Here is a tiny trained network, its code and every weight. The questions are about switching its units off for an input and a class, where a switched-off unit gives its printed mean instead of its output.

import numpy as np


def w(rows, s, z=0):
    codes = np.array(rows[::2]) - 128.0
    scale = np.full(codes.shape[1], s)
    scale[-1] = z or s
    return codes * scale


def norm(h):
    return h / np.sqrt((h * h).mean(-1, keepdims=True) + 1e-5)


def f(y):
    return np.maximum(y, 0)


def log_softmax(a):
    a = a - a.max(-1, keepdims=True)
    return a - np.log(np.exp(a).sum(-1, keepdims=True))


def net(x, mask):
    res = np.array(x, float).reshape(1, 8) / 4 @ E
    u = 0
    for l in range(3):
        y = f(norm(res) @ A[l][:, :-1].T + A[l][:, -1])
        res = res + np.where(mask[u : u + 7], y, B[l][:, -1]) @ B[l][:, :-1]
        u += 7
    return log_softmax(norm(res)[-1] @ U[:, :-1].T + U[:, -1])


A, B = {}, {}
E = w([
[130,128,128],'x0',
[125,132,132],'x1',
[129,130,125],'x2',
[56,172,203],'x3',
[24,3,52],'x4',
[127,125,129],'x5',
[130,130,123],'x6',
[132,128,128],'x7',
],0.0059)
A[0] = w([
[155,117,79,122],'L0N0',
[6,177,213,126],'L0N1',
[120,162,93,135],'L0N2',
[35,158,157,170],'L0N3',
[111,106,172,3],'L0N4',
[116,172,93,192],'L0N5',
[105,64,118,117],'L0N6',
],0.013,0.0028)
B[0] = w([
[159,54,254,168],'L0N0',
[114,77,102,254],'L0N1',
[124,80,202,137],'L0N2',
[197,170,177,213],'L0N3',
[125,135,149,136],'L0N4',
[183,99,160,155],'L0N5',
[224,175,125,191],'L0N6',
],0.0068,0.0073)
A[1] = w([
[118,175,106,121],'L1N0',
[153,193,132,171],'L1N1',
[28,149,157,109],'L1N2',
[120,208,10,213],'L1N3',
[246,76,195,254],'L1N4',
[126,132,118,41],'L1N5',
[31,188,182,230],'L1N6',
],0.012,0.0017)
B[1] = w([
[196,65,111,130],'L1N0',
[20,146,47,154],'L1N1',
[198,77,63,133],'L1N2',
[60,91,159,128],'L1N3',
[89,113,171,249],'L1N4',
[156,159,148,128],'L1N5',
[254,18,64,143],'L1N6',
],0.0069,0.017)
A[2] = w([
[248,190,80,117],'L2N0',
[91,120,63,254],'L2N1',
[171,110,122,52],'L2N2',
[149,50,93,173],'L2N3',
[109,110,78,223],'L2N4',
[79,118,167,93],'L2N5',
[123,108,31,181],'L2N6',
],0.016,0.0021)
B[2] = w([
[90,135,79,166],'L2N0',
[151,254,81,151],'L2N1',
[167,72,59,160],'L2N2',
[68,116,152,255],'L2N3',
[105,192,72,157],'L2N4',
[115,115,227,222],'L2N5',
[154,194,131,160],'L2N6',
],0.0087,0.0062)
U = w([
[95,145,165,176],'0',
[72,163,171,144],'1',
[133,240,56,255],'2',
[154,113,161,97],'3',
[255,41,87,87],'4',
[114,132,174,17],'5',
[162,126,152,64],'6',
],0.0095,0.0037)

Each question gives the input, the list of numbers given to net, and the class t.
The units are the neurons (one row each of A and B). Each row of codes is followed by its name. A weight is (code - 128) times the scale printed after its matrix; where a second scale follows, it is the last column's (A, B and U).
mask holds one flag per neuron, layer by layer. A switched-off neuron (its flag False) gives its mean, the last column of its row in B, instead of its output. The means were averaged over made-up inputs and are rounded, as every weight is.
A unit's drop is (log p(t) with every unit on - log p(t) with that unit switched off) / (log p(t) with every unit on - log p(t) with every unit switched off).
The circuit of an input: a set's keep is (log p(t) with only the set's units on - log p(t) with every unit switched off) / (log p(t) with every unit on - log p(t) with every unit switched off). Starting from the 12 units with the biggest drops (on a tie, the unit counted first), units are removed one at a time, each time the one whose removal leaves the highest keep (on an exact tie, the one counted first), for as long as the keep stays at least 0.8.
circuit, biggest first: the units of the circuit, biggest drop first
most important unit: the unit with the biggest drop
top k neurons: the k neurons with the biggest drops, biggest first
top k neurons in layer l: the k neurons of layer l with the biggest drops, biggest first
input [6,-3,0,5,8,2,3,2], class 2: most important unit => L1N4
input [2,6,3,-8,-8,-6,7,-3], class 2: top 4 neurons => [L2N0 L0N1 L1N1 L1N6]
input [-2,1,0,8,-6,-3,-4,-1], class 4: top 2 neurons => [L1N6 L0N6]
input [-5,-7,7,3,-8,-2,0,-6], class 2: circuit, biggest first => [L0N0 L1N4 L2N5 L2N0]
input [2,3,4,-5,8,8,0,2], class 2: circuit, biggest first => [L2N1 L2N6]
input [5,3,6,-3,8,-5,6,-2], class 2: top 2 neurons in layer 2 => [L2N1 L2N6]
input [-8,-5,-5,1,8,-4,-7,1], class 2: top 3 neurons => [L1N4 L2N1 L0N0]
input [7,-4,2,2,7,5,-1,2], class 2: top 3 neurons in layer 0 => [L0N0 L0N5 L0N2]
input [0,-6,-1,8,5,1,-6,-3], class 4: circuit, biggest first => [L1N6 L1N2]
input [3,2,-5,-2,8,8,-1,8], class 2: circuit, biggest first => [L1N4 L2N1 L2N6]
input [-4,7,2,-1,-8,-7,2,-4], class 2: circuit, biggest first => [L2N5 L2N0]
input [-8,3,4,6,6,2,1,-6], class 2: circuit, biggest first => [L1N4 L2N1]
input [8,1,0,-5,7,-6,1,7], class 2: top 3 neurons in layer 0 => [L0N3 L0N5 L0N2]
input [-8,-1,-2,7,-3,-4,3,1], class 4: top 2 neurons in layer 2 => [L2N2 L2N5]
input [6,3,5,8,-4,2,-4,5], class 4: top 2 neurons in layer 0 => [L0N6 L0N0]
input [-7,4,6,7,-8,0,0,-4], class 2: top neuron in layer 0 => [L0N0]
